Each row, then roughly how far along a hidden order it lies, from 0 to 30:
[  3 -20  -1  -2  36   0   1  -6  -8   0   4  -4  -4  -9  -1  11   0  -8
 -10   2   6  -2  -3  -3  -9   7   0 -13  -5 -14   3  -6   4  -2   1   1
  -2   1   6  -5  10 -10  -3  56   6  -5   6  -6  -7   0  10  -5   1   7
  -4   2  -1  16   2  10  19  18  -6   4  -3  -1   6 -11   4  -1   2  -4
   5  11   0  10   0   1  -2   2 -15  -5  10  18  -7   4  -1  -5   0   6
  -8   5   6  11   1  -8  -1  -8  -8  -7  11   4  14  -1 -10   3   2   5
   5  -4  21  17 -10   2  11  -4   4   0  10   5  -5] : 30
[ -7  15   1  -3 -33  -4  -3   4   5   0  -4   5   4  11   1  -8   1   9
   7  -4  -2  -5   1   1   3  -6  -5   8   3  12  -1  10  -4   1   1  -4
   1  -3  -6   5 -14   9   2 -58  -6   6  -5   5   9   0  -8   5  -2  -5
   3  -5   2 -18   3  -8 -18 -14   6  -3   7   3  -6   6  -5   0  -2   1
  -4 -10   1 -13   2   2   1  -2  11   4  -8 -15   7  -4   2   4   0  -9
   5  -4  -5 -12  -2  10   0   4  11   8 -13  -5 -14   2   6  -2  -4  -8
  -5   4 -10 -13   8  -2 -11   5  -1  -4  -3  -6   5] : 0
[-13  -8   5  -2  24  -5   0  -2 -16   2   4   6   5  -2  -2   8   4  24
  -9   9  15  18  -7  -2  41   0  11  -7  -3 -19  -2  11  -5   2  -1   2
   0   0   3   5   5   1   6 -20 -13  14  -7  -6  10  -1   2   7  -2  -5
  -3  -2  -5 -11   7   5 -26   6   5  -3 -13  -5  -4  -1   3   2   1  -7
   5   4  -2   1  -4  -2  -8  -6   6   3  -9  -1   4   6  -2  -2  -9  -3
  -2  -1   7  -9  -4   4  14 -20   9   7   1   2   7   6   5  -1   0   4
   0  -2  34   4  -2   2   3  -1  -4  10  11   5   3] : 30
[ -6  15   1  -4 -30  -5  -3   4   6   0  -4   5   6  16   1 -10   0  14
   9  -4  -2  -5   0   1  11  -7  -7  10   3  14  -2  11  -4   2   2  -6
   1  -4  -7   5 -13   9   4 -53  -9   6  -5   8   9   0  -6   8  -2  -8
   5  -5   2 -15   3 -11 -20 -18   9  -3   7   4  -6   9  -6   0  -2   2
  -5 -12   1 -15   3   2   1  -5  16   5  -9 -24   7  -4   1   4  -1  -9
   5  -5  -5 -13  -3  11   1   5  11  10 -11  -6 -14   2  11  -4  -5 -10
  -5   4 -12 -14  12  -1 -10   4  -2   2  -3  -5   6] : 0
[  3 -20  -1   1  40   3   3  -6  -9   0   6  -4  -4 -11  -2  13   0  -6
 -10   4   4   6  -2  -2  -6   8   7 -11  -4 -19   2  -7   3  -1  -1   4
  -2   3   6  -5  15  -8  -2  43   6  -5   4  -8  -7   0   9  -7   1   6
  -5   4  -2  18   0  13  16  19  -8   4 -11  -4   6  -8   5   0   2  -4
   5  12  -1  16  -2  -2  -2   2 -14  -4   7  20  -8   6  -2  -5  -1   9
  -5   5   6  10   2 -11   1  -8 -13  -9  13   5  18  -2  -9   3   3   9
   5  -5  20  17 -12   2  13  -5   1  -1   7   8  -6] : 30
[-13  -8   5  -3  30  -5   0  -2 -14   2   4   6   4   0  -1   6   4  26
 -10   9  12  24  -7  -2  34   0   8  -6  -3 -18   0  10  -7   1  -1   1
   0   0   3   4   4   1   5 -21 -10  13  -7  -7  13  -1   3   5  -2  -6
  -3  -2  -4  -8   8   4 -16   6   3  -2 -10  -3  -3  -2   2   1   1  -6
   4   5  -1   0  -4  -1  -9  -5   2   2  -9   1   3   7  -2  -2 -10  -2
  -2  -1   8 -11  -3   4  14 -18   6   6   3   1   5   4   5  -1  -1   3
   2  -1  23   6  -4   2   3  -1  -4  10  12   5   3] : 30
[  4 -12  -1   1  30   2   2  -4  -7   0   5  -5  -4 -12  -1  11   0  -6
  -7   2   3   2  -2  -2  -9   6   3 -10  -3 -10   2  -5   5  -2   0   2
  -2   2   6  -3  11  -8  -3  37   6  -5   4  -6  -6   0   7  -6   1   5
  -4   3  -1  18   1   9  17  17  -7   3  -8  -2   5 -11   4   0   1  -3
   6   8  -1  11  -1   0  -1   2 -12  -4   5  19  -8   5  -1  -5   0   5
  -5   4  18   9   1  -6   0  -7  -9  -5  13   3  13  -1  -9   2   3   6
   4  -3  15  11 -10   2   9  -5   2  -1   7   6  -4] : 30
[ -4  17   0  -6 -32  -8  -4   5   6   0  -4   5   3  14   1 -12   0   9
   6  -7  -2  -9   0   0   4  -7 -13   9   2  21  -1   8  -3   1   4  -9
   1  -5  -8   4 -17   8   2 -38  -5   4  -3   7   5   1 -10   6  -3  -8
   5  -8   3 -18   5  -9 -18 -14   7  -2  10   6  -4   6  -7   0  -2   3
  -5 -10   1 -17   5   5   1  -3  11   4  -5 -21   6  -6   2   5   1  -9
   3  -3  -5  -8  -3  10  -1   6  12   7 -12  -7 -15   1   7  -5  -5 -10
  -7   5 -25 -11  13  -1  -9   6   1   2   0  -6   4] : 0
[-11  -9   7  -1  33  -3   1  -3 -13   2   4   5   4  -3  -3   7   5  24
  -9  10  13  20  -6  -2  35   0  11  -9  -2 -23  -1   9  -7   1  -1   3
   0   1   4   4   5   1   6 -22  -8  14  -6  -8  14  -2   3   4  -2  -5
  -4  -1  -4  -8   5   6 -18   7   3  -3 -14  -5  -2  -2   3   1   1  -6
   6   4  -1   3  -6  -4  -7  -5   1   3  -8   3   3   9  -2  -2  -8  -2
  -1  -2   8 -10  -3   0  11 -18   4   6   1   2   8   5   6  -1   0   6
   2  -2  35   6  -6   2   2  -2  -6  13  10   5   2] : 30
[  4 -20  -1   2  35   4   3  -6  -9   0   5  -4  -3 -15  -2  10   0  -8
 -11   5   5   5  -3  -2  -5   9   6 -11  -4 -19   1  -8   4  -1  -1   4
  -1   3   6  -5  19  -8  -3  36   5  -5   6  -6  -7   0   9  -9   1   6
  -5   4  -2  17  -1  12  18  15  -8   4 -10  -3   6  -8   6   0   2  -4
   5  11  -1  16  -3  -2  -2   2 -14  -5   8  24  -7   6  -2  -5  -1   7
  -6   4   6  12   2 -10   0  -9 -10  -8  13   4  15   0  -8   3   3   7
   7  -5  14  14  -9   2  13  -5   1  -1   5   7  -5] : 30
[ 14  11  -7  -6 -37  -1  -2   2  14  -2  -4  -4  -5   6   2 -12  -4 -26
   7 -14 -12 -33   4  -1 -37   0 -18   6   0  23   3 -10   8  -2   6  -9
  -1  -3  -6  -4 -14  -4  -5  23  15 -11   8   9 -16   2  -3  -4   1   6
   5  -4   6  11  -1  -9  23  -1  -3   5  16  10   4   0  -4  -3  -2   7
  -6  -3   3  -6  10   7   7   5  -5  -3  11  -4  -6 -11   3   1  11  -1
   0   3  -7  14   1   2 -12  19  -2  -3   0  -5 -10  -4  -9   0  -4 -10
  -4   4 -28  -3   7  -1  -1   5   8 -13  -3  -6  -3] : 0
[  2 -18  -1  -1  32   1   2  -5  -7   1   3  -4  -4 -10  -1  13   0  -6
 -10   3   4   4  -3  -2  -7   8   4 -10  -6  -9   2  -7   4  -1   0   3
  -1   2   5  -5  12  -8  -2  45   4  -3   6  -7  -4   0  10  -5   1   5
  -5   3  -1  19   1  10  18  16  -6   4  -7  -2   5  -9   5   0   2  -4
   4  11  -1  10  -1   0  -2   2 -12  -4   7  18  -8   4  -1  -6  -1   8
  -5   4   6   8   2  -7   1  -7  -7  -7  16   3  17   0 -10   3   2   8
   4  -3  20  15 -14   2  11  -4   2   0  10   5  -4] : 30

Next part:
[  0   9   5   4   1  -3  -1   2   2   1   3   4   2 -19  -1   5  -2  -1
  -2   1  -2   1  -3   0   1   2   6 -13   8   6  -5   0   1  -1  -1   0
  -1  -1   4   1   0   2   3  -2   6  -1  32   1 -45   3   0  -2   3  -2
   1   0  -5  -3   4   4   0   0   2  -8  -2   3   4   1   4  -6  -1  -6
  -1  -6  -6   1  -2  -1  -1   1  -1   9  -5   0  10   2  -1 -14  -5  -1
  -1   1  -2   5  -1   8  -4  -4  -5  -1   1   3  -2  -6  -1  -1   2  -5
  -1  -3   1  -3  -3   7   0   3  -4  -4  -4   5   2  -1   4   6   0  -1
  16   0  -5   4  -5   5   2   0   0   1  -7  -4   0   0  -2  -2  -3] : 23
[ -1   3   4   2   0  -2  -2   2   1   1   1   1   0 -19  -2   5  -1   2
  -1   1  -1   0  -2  -6   1   2   6 -11   5   5  -4   0   0   1  -1   0
   0   0   3   0   1   2   0  -1   4  -2  13   0 -37   2   1  -2   4  -1
   0  -2  -3  -3   2   2   0   1   2  -3  -4   0   5  -2   4  -4  -2  -5
   3  -4  -3   3  -3   2   0   0  -1  -1  -5   1   6   1  -1 -10  -4  -1
  -1   0   0   3   0  11  -3  -2  -4  -2  -1   3  -1  -1  -1  -2   0   0
  -1  -1   0  -1  -1   7  -1   1  -3  -3  -6   2   0   0   4   8   6  -2
  12   1   0   3  -4   6  -1   0   0   0  -6  -4  -1   0  -3  -1  -2] : 20
[ -1  12   5   6   2  -2   0   2   2   2   3   7   2 -26   0   5  -3  -2
  -2   3  -2   4  -3   2   1   2   4 -11   9   4  -4   0   1  -1   1   0
  -2  -1   4   2   0   0   4  -3   6  -6  37   2 -60   0   1  -3   4  -3
   1   1 -10  -1   6   4   1   0   3  -6  -1   2   5   4   3 -11  -1  -4
  -4  -6  -7   3  -2  -1  -1   4   0   8  -6   0   8   2  -1 -15  -4  -2
  -1   1  -2   6   0   4  -2  -4  -6   0   0   1  -2  -6   1  -1   2  -5
  -2   0   3  -6  -4   5   0   4  -4  -4  -1   3   4  -2   4   3  -1   2
  16  -1  -8   5  -8   4   4   0  -1   1  -5  -1  -1   0  -1  -3  -4] : 25
[  0  -3   2  -1  -1  -1  -2   2   1   2   0  -5  -1 -11  -2   4   0   6
   1  -1  -1  -6   0  -6   0   3   5 -14   3   6  -4   0  -1   2  -3   0
   2   0   1  -3   1   2   1   0   3   1  -2  -1 -13   4   0  -1   3   1
   0  -2   0  -4  -2   1  -1   0   4  -6  -3   1   2  -4   5   2  -3  -5
   3  -1  -2   1  -3   3   0  -1  -2  -6  -3   1   6   0  -1  -7  -5   0
  -2   0   0   1  -1  10  -5  -1  -1  -4  -1   3  -1   1   1  -1   0   2
   0  -4  -2   1   1   4   0  -1  -3  -3  -7   4  -3   2   4  14  10  -4
   8   3   1   2  -1   7  -4  -1   1  -1  -4  -7   0   1  -3   0  -1] : 17
[  0 -40   0 -12  -5   8  -6   0   0   6   0 -14  -5  13  -4   3   4  21
   8  -1  -6 -19   0 -12  -4   4   8  -6  -2   3  -2  -1  -3   9  -6   7
   5   4   0  -4   1   4  -5  11 -10  29 -60  -1  34  18  -3  -1   4   7
  -8  -4  18 -14 -11  -5  -2   5  -1 -10  -5  -7  -5 -20   1  29  -1 -12
  28  10  15  -3   0  11   0 -13  -3 -27   6   6 -16   0  -3   5  -8   5
  -2  -2   6 -13  -5  19 -13  -2   8 -13  -7   9   0  10 -12  -5  -5  18
   1  -2  -9  12  12  -1   2  -6  -4  -2 -23  12 -12   8   5   7  34 -11
   0   7  21  -2  18   2 -13  -4   5   7  -7 -12   0   9 -10   2   3] : 0
[  0  -8   2  -1  -1  -1  -2   3   0   1  -2  -5  -1 -13  -3   3   0   5
   1  -1   0  -6   0  -8   0   3   6 -11   2   5  -3   0  -1   1  -2   0
   1   0   1  -2   1   2  -2   0   3   1  -2  -1 -16   3   1   0   4   1
  -1  -4   1  -5  -2   0  -1   1   3  -3  -4  -2   2  -4   4   1  -3  -5
   9  -1   1   3  -3   4   0  -2  -2 -10  -2   2   4   0  -1  -6  -3  -1
  -1   0   1  -1  -1  12  -5   0  -2  -3  -2   3   0   3   0  -2  -1   5
   0   0  -1   1   2   3   0  -2  -1  -3  -7   1  -2   2   4  12   8  -4
   6   3   6   1   0   7  -5  -2   2  -1  -5  -6   0   1  -3   1   0] : 16
[  0  26   5   6   3  -4   1   1   3   0   5   9   4 -31   1   4  -4  -4
  -4   0  -2   6  -3   4   1   1   0 -17  11   3  -5   1   1  -2   1  -3
   1  -2   5   2   0  -1   9  -5   9 -13  63   2 -47   2  -1  -3   1  -4
   2   5 -13   1   7   8   1  -2   5  -8  -4  10   6   5   4 -12   1  -1
 -18  -9 -13  -4  -2  -7  -1   7  -1  17  -5  -4  12   2   1 -14  -4  -2
  -2   2  -4   9  -1   0  -1  -6  -4   0   5  -1  -3 -11   5   1   5 -15
  -1  -8   5  -5  -6   7   0   6  -6  -5   3   5   5  -5   3   6   0   3
  16  -1 -14   4 -13   3   8   1  -2   1  -7  -2   1  -2   0  -5  -3] : 30
[  0   7   3   1   1  -2  -2   1   2   2   3   1   1 -25  -1   4  -1   4
  -1  -1  -3  -3  -2  -2   0   3   2 -17   6   5  -3   0  -1   1  -1  -1
   3  -1   3  -1   0   1   5  -2   5  -4  28   1 -26   6  -2  -3   2  -2
  -1   2  -4  -3   1   3   0   0   5  -8  -3   5   4  -1   4  -1  -1  -4
  -6  -2  -6  -2  -2   0   0   1  -2   1  -3  -1   6   1   1 -11  -5   0
  -3   1  -1   4  -2   4  -6  -4  -3  -4   1   2  -2  -4   3  -1   3  -4
  -1  -5   0  -2  -3   5   0   4  -5  -5  -9   4   0  -1   4  12   2  -2
  10   3  -2   3  -7   3   1   0   1   2  -7  -6   1   1  -2  -3  -1] : 21
[  0 -19   1  -5  -3  -1  -3   2   0   2  -2 -10  -3  -2  -3   3   1   8
   2  -2   0  -9   1  -9  -1   3   7 -10   2   5  -5   0  -1   4  -6   2
   2   2   1  -3   1   3  -3   2   2   7 -25  -2   9   5   0   1   3   3
  -1  -5   4  -5  -5   0  -2   1   2  -8  -4  -2   1 -10   5   9  -4  -7
  12  -1   3   1  -2   5   0  -5  -2 -12  -1   2   3   0  -3  -3  -6   0
  -1   0   1  -3  -2  18  -5  -1   0  -7  -3   3   0   4  -2  -2  -2   6
   2  -4  -3   5   5   3   0  -3  -2  -2 -12   5  -5   3   3  12  20  -7
   4   5  10   0   4   9  -9  -2   2  -1  -5  -8   0   1  -6   2   0] : 12
[  0   4   5   4   0  -3  -1   2   2   1   2   3   1 -19  -1   5  -2   1
  -1   1  -2   1  -2  -2   1   2   6 -11   8   5  -5   0   0   1  -2   0
  -1   0   3   0   1   1   2  -1   4  -4  19   1 -39   3   1  -3   4   0
   0  -1  -3  -3   3   3   0   0   2  -8  -3   1   4   0   4  -6  -2  -6
   1  -6  -5   2  -3   1   0   1  -1   1  -5   1   8   2  -2 -12  -5  -1
  -1   1  -1   4  -1   9  -4  -3  -5  -1   0   3  -1  -4  -1  -1   0  -2
  -1  -2   1  -1  -1   6   0   2  -3  -4  -4   4   1  -2   4   7   5  -2
  13   1  -2   3  -4   6   1   0   0   1  -7  -4  -1   1  -3  -1  -2] : 21
[  0  -4   3  -1  -1  -2  -2   2   1   1   0  -4   0 -15  -2   4   0   4
   0  -1  -1  -7  -1  -6   0   3   5  -9   3   5  -3   0  -1   1  -2   0
   2   0   2  -2   1   2   5   0   3   0  -5  -1 -13   3  -1  -1   3   0
  -2  -2  -1  -4  -1   0  -1   0   4  -5  -3   1   3  -3   4   0  -2  -5
   3  -1  -2   2  -3   3   0  -1  -2  -6  -2   1   4   0   0  -8  -4   0
  -2   0   1   0  -1  10  -6  -1  -1  -5  -1   2  -1   1   2  -1   0   4
   0  -2  -2   1   0   4   0  -1  -3  -3  -8   2  -2   1   4  14  11  -4
   7   3   5   1  -2   6  -3  -1   2  -1  -6  -6   0   1  -3   0  -1] : 17
[  0  21   5   7   3  -3   1   2   2   1   4   9   3 -31   1   4  -3  -5
  -3   3  -1   7  -3   3   2   1   2 -12  10   3  -3   0   1  -3   2  -2
  -1  -2   4   3   0   0   6  -5   7 -11  55   2 -63  -1   1  -3   2  -5
   2   2 -10   0   7   5   1  -1   4  -4  -1   5   6   8   3 -14   0  -2
 -12  -7 -11   2  -2  -4  -1   6   0  14  -7  -1  10   2   1 -16  -2  -2
  -1   1  -3   8   0   0  -1  -4  -6   1   3   0  -2  -9   2   0   3 -10
  -3   0   4  -5  -5   6   0   5  -3  -3   2   2   6  -3   3   1  -8   3
  18  -2 -11   4 -11   4   7   1  -2   1  -5  -1   0  -1   1  -4  -3] : 29
[  0   2   3   0  -1  -1  -2   2   2   2   1  -3   0 -21  -2   3   0   6
   0  -1  -1  -6  -1  -5  -1   2   3 -15   4   5  -2   0  -1   1  -1  -1
   3  -1   2  -3   0   2   2   0   4  -1   6   0 -13   6  -1  -2   3  -1
  -2   0  -2  -4  -1   1   0   0   5  -5  -3   4   3  -2   4  -1  -2  -3
   0  -1  -4  -1  -3   2   0   0  -3  -4  -2   0   5   0   1  -9  -4   0
  -2   0   1   1  -2   9  -6  -2  -1  -5   0   2  -1  -2   3  -1   1   1
   0  -4  -1   1  -1   5   0   1  -3  -4  -7   4  -4   1   4  14   6  -2
   6   3   3   2  -4   4  -1  -1   2   0  -4  -6   1   2  -2  -2   0] : 18
